Below is a small trained network, with its code and all its weights. Each question gives an input and a class and asks what happens when units are switched off, that is, made to give their printed mean instead of their output.

import numpy as np


def w(rows, s, z=0):
    codes = np.array(rows[::2]) - 128.0
    scale = np.full(codes.shape[1], s)
    scale[-1] = z or s
    return codes * scale


def norm(h):
    return h / np.sqrt((h * h).mean(-1, keepdims=True) + 1e-5)


def f(y):
    return np.maximum(y, 0)


def log_softmax(a):
    a = a - a.max(-1, keepdims=True)
    return a - np.log(np.exp(a).sum(-1, keepdims=True))


def net(x, mask):
    res = np.array(x, float).reshape(1, 3) / 4 @ E
    u = 0
    for l in range(3):
        y = f(norm(res) @ A[l][:, :-1].T + A[l][:, -1])
        res = res + np.where(mask[u : u + 12], y, B[l][:, -1]) @ B[l][:, :-1]
        u += 12
    return log_softmax(norm(res)[-1] @ U[:, :-1].T + U[:, -1])


A, B = {}, {}
E = w([
[107,73,2],'x0',
[81,184,112],'x1',
[53,27,211],'x2',
],0.0058)
A[0] = w([
[128,139,169,61],'0.n1',
[175,41,175,71],'0.n2',
[129,158,133,112],'0.n3',
[247,62,140,96],'0.n4',
[140,111,159,2],'0.n5',
[146,69,93,99],'0.n6',
[116,117,137,87],'0.n7',
[147,145,155,71],'0.n8',
[170,109,173,50],'0.n9',
[118,157,130,77],'0.n10',
[50,103,118,139],'0.n11',
[101,109,131,100],'0.n12',
],0.016,0.0028)
B[0] = w([
[153,71,124,182],'0.n1',
[62,161,149,243],'0.n2',
[128,93,105,170],'0.n3',
[134,252,84,253],'0.n4',
[153,131,107,151],'0.n5',
[122,81,46,223],'0.n6',
[120,126,126,148],'0.n7',
[123,88,135,172],'0.n8',
[161,98,161,185],'0.n9',
[94,113,116,154],'0.n10',
[108,189,121,238],'0.n11',
[110,133,100,172],'0.n12',
],0.017,0.0047)
A[1] = w([
[126,181,57,220],'1.n1',
[99,90,118,113],'1.n2',
[179,127,124,164],'1.n3',
[83,113,97,132],'1.n4',
[112,95,95,7],'1.n5',
[193,119,72,117],'1.n6',
[81,143,146,87],'1.n7',
[87,96,160,215],'1.n8',
[198,164,124,73],'1.n9',
[104,120,124,96],'1.n10',
[253,152,237,58],'1.n11',
[119,70,68,29],'1.n12',
],0.012,0.0023)
B[1] = w([
[193,69,174,255],'1.n1',
[144,159,121,144],'1.n2',
[148,154,126,147],'1.n3',
[104,153,138,173],'1.n4',
[144,98,106,140],'1.n5',
[160,128,171,173],'1.n6',
[172,144,143,157],'1.n7',
[167,122,178,165],'1.n8',
[166,134,151,158],'1.n9',
[132,138,136,139],'1.n10',
[126,52,1,173],'1.n11',
[154,103,106,158],'1.n12',
],0.016,0.0089)
A[2] = w([
[36,119,140,146],'2.n1',
[119,126,90,215],'2.n2',
[134,76,141,92],'2.n3',
[113,98,144,25],'2.n4',
[157,208,89,160],'2.n5',
[152,171,192,174],'2.n6',
[87,64,142,6],'2.n7',
[144,47,197,141],'2.n8',
[252,138,143,101],'2.n9',
[72,97,173,90],'2.n10',
[100,115,131,160],'2.n11',
[108,198,147,149],'2.n12',
],0.014,0.0021)
B[2] = w([
[223,165,187,149],'2.n1',
[114,140,98,159],'2.n2',
[88,131,103,161],'2.n3',
[181,95,124,132],'2.n4',
[5,117,111,179],'2.n5',
[137,114,63,185],'2.n6',
[168,119,79,140],'2.n7',
[83,166,69,193],'2.n8',
[82,152,169,255],'2.n9',
[194,121,167,146],'2.n10',
[174,134,138,136],'2.n11',
[80,149,105,165],'2.n12',
],0.015,0.0099)
U = w([
[71,184,79,241],'0',
[139,69,8,163],'1',
[154,190,210,211],'2',
[78,130,128,144],'3',
[137,85,190,1],'4',
[136,63,182,9],'5',
[161,48,162,2],'6',
[129,55,187,16],'7',
],0.015,0.0059)

Each question gives the input, the list of numbers given to net, and the class t.
The units are the neurons (one row each of A and B). Each row of codes is followed by its name. A weight is (code - 128) times the scale printed after its matrix; where a second scale follows, it is the last column's (A, B and U).
mask holds one flag per neuron, layer by layer. A switched-off neuron (its flag False) gives its mean, the last column of its row in B, instead of its output. The means were averaged over made-up inputs and are rounded, as every weight is.
A unit's drop is (log p(t) with every unit on - log p(t) with that unit switched off) / (log p(t) with every unit on - log p(t) with every unit switched off).
The circuit of an input: a set's keep is (log p(t) with only the set's units on - log p(t) with every unit switched off) / (log p(t) with every unit on - log p(t) with every unit switched off). Starting from the 12 units with the biggest drops (on a tie, the unit counted first), units are removed one at a time, each time the one whose removal leaves the highest keep (on an exact tie, the one counted first), for as long as the keep stays at least 0.8.
units of the circuit, in order: the units of the circuit, biggest drop first
k most important neurons: the k neurons with the biggest drops, biggest first
k most important neurons of layer l: the k neurons of layer l with the biggest drops, biggest first
drop when u is switched off: that unit's drop, to one decimal
input [-8,-7,1], class 1: 2 most important neurons -> [1.n11, 0.n9]
input [1,3,-3], class 3: units of the circuit, in order -> [2.n9, 0.n4, 1.n1]
input [3,1,5], class 2: most important neuron -> [0.n4]
input [5,-7,3], class 0: 2 most important neurons -> [0.n4, 0.n2]
input [-5,7,-8], class 2: units of the circuit, in order -> [1.n1, 1.n11]
input [-1,-1,5], class 2: units of the circuit, in order -> [0.n2, 2.n1]
input [5,-4,6], class 2: 2 most important neurons of layer 2 -> [2.n1, 2.n8]
input [3,2,8], class 2: 2 most important neurons -> [0.n4, 2.n1]
input [0,0,4], class 2: 2 most important neurons -> [0.n2, 0.n4]
input [-7,6,1], class 1: 2 most important neurons of layer 0 -> [0.n6, 0.n2]
input [0,-2,-6], class 2: 2 most important neurons -> [1.n1, 0.n2]
input [-3,6,7], class 2: 3 most important neurons of layer 2 -> [2.n1, 2.n10, 2.n5]
input [-1,-3,8], class 2: 2 most important neurons -> [0.n2, 2.n1]
input [-2,-3,-8], class 2: most important neuron -> [1.n1]
input [6,-8,-5], class 0: 3 most important neurons of layer 2 -> [2.n9, 2.n5, 2.n6]
input [3,-7,6], class 0: 2 most important neurons -> [0.n4, 0.n11]
input [5,2,8], class 2: 2 most important neurons of layer 0 -> [0.n11, 0.n4]
input [-5,-1,-5], class 1: 2 most important neurons -> [1.n11, 0.n6]
input [-7,-7,1], class 0: drop when 0.n2 is switched off -> 1.1
input [-7,-4,0], class 1: drop when 1.n11 is switched off -> 0.7
input [-8,0,-2], class 1: drop when 2.n10 is switched off -> 0.0
input [-7,0,5], class 1: drop when 0.n4 is switched off -> 0.1
input [0,-1,8], class 2: most important neuron -> [2.n1]
